Below is a small trained network, with its code and all its weights. Each question gives an input and a class and asks what happens when units are switched off, that is, made to give their printed mean instead of their output.

import numpy as np


def w(rows, s, z=0):
    codes = np.array(rows[::2]) - 128.0
    scale = np.full(codes.shape[1], s)
    scale[-1] = z or s
    return codes * scale


def f(y):
    return np.maximum(y, 0)


def log_softmax(a):
    a = a - a.max(-1, keepdims=True)
    return a - np.log(np.exp(a).sum(-1, keepdims=True))


def net(x, mask):
    res = np.array(x, float).reshape(1, 6) / 4 @ E
    y = f(res @ A[0][:, :-1].T + A[0][:, -1])
    res = res + np.where(mask, y, B[0][:, -1]) @ B[0][:, :-1]
    return log_softmax(res[-1] @ U[:, :-1].T + U[:, -1])


A, B = {}, {}
E = w([
[1,211,56,220,163],'x0',
[5,144,185,81,105],'x1',
[146,176,53,59,168],'x2',
[136,132,225,89,210],'x3',
[182,232,129,94,110],'x4',
[157,180,155,254,68],'x5',
],0.007)
A[0] = w([
[170,122,188,90,112,111],'N0',
[129,78,105,114,109,192],'N1',
[85,144,107,168,110,218],'N2',
[133,82,87,125,131,117],'N3',
[102,133,105,150,169,27],'N4',
[90,138,111,176,157,65],'N5',
[193,141,111,106,123,174],'N6',
[164,132,157,65,117,195],'N7',
[92,115,146,134,141,208],'N8',
[47,248,75,89,160,252],'N9',
],0.014,0.0025)
B[0] = w([
[159,96,188,57,144,185],'N0',
[137,154,164,1,98,166],'N1',
[35,126,110,94,104,185],'N2',
[189,124,112,38,83,159],'N3',
[177,95,139,52,162,154],'N4',
[110,105,167,48,82,170],'N5',
[208,67,127,135,227,186],'N6',
[195,90,148,19,84,189],'N7',
[113,104,200,84,203,161],'N8',
[130,186,24,42,29,247],'N9',
],0.0062,0.013)
U = w([
[28,75,229,181,183,5],'0',
[41,171,62,189,64,239],'1',
[157,118,123,7,122,234],'2',
[234,140,104,255,178,29],'3',
],0.0095,0.0011)

Each question gives the input, the list of numbers given to net, and the class t.
The units are the neurons (one row each of A and B). Each row of codes is followed by its name. A weight is (code - 128) times the scale printed after its matrix; where a second scale follows, it is the last column's (A, B and U).
mask holds one flag per neuron, in row order. A switched-off neuron (its flag False) gives its mean, the last column of its row in B, instead of its output. The means were averaged over made-up inputs and are rounded, as every weight is.
A unit's drop is (log p(t) with every unit on - log p(t) with that unit switched off) / (log p(t) with every unit on - log p(t) with every unit switched off).
The circuit of an input: a set's keep is (log p(t) with only the set's units on - log p(t) with every unit switched off) / (log p(t) with every unit on - log p(t) with every unit switched off). Starting from all 10 units, units are removed one at a time, each time the one whose removal leaves the highest keep (on an exact tie, the one counted first), for as long as the keep stays at least 0.8.
circuit, biggest first: the units of the circuit, biggest drop first
most important unit: the unit with the biggest drop
top k neurons: the k neurons with the biggest drops, biggest first
drop when u is switched off: that unit's drop, to one decimal
input [7,0,4,7,6,7], class 1: most important unit -> N7
input [-7,-7,-4,-1,1,7], class 3: circuit, biggest first -> (N9; N6)
input [4,1,8,-4,-4,4], class 1: circuit, biggest first -> (N7; N0)
input [-5,8,-3,-7,-8,4], class 0: top 3 neurons -> (N9; N7; N8)
input [5,-6,-4,5,3,3], class 3: top 3 neurons -> (N9; N1; N7)
input [8,0,-4,7,7,-1], class 1: top 4 neurons -> (N7; N0; N6; N1)
input [6,1,7,-2,2,-5], class 1: top 4 neurons -> (N7; N0; N6; N1)
input [7,-1,-7,-3,-6,6], class 0: top 4 neurons -> (N9; N8; N5; N4)
input [2,8,-5,7,-7,-5], class 0: drop when N9 is switched off -> 0.1
input [-5,7,-8,-2,-5,6], class 0: drop when N9 is switched off -> 0.2
input [5,4,-1,2,6,-5], class 1: drop when N1 is switched off -> 0.2
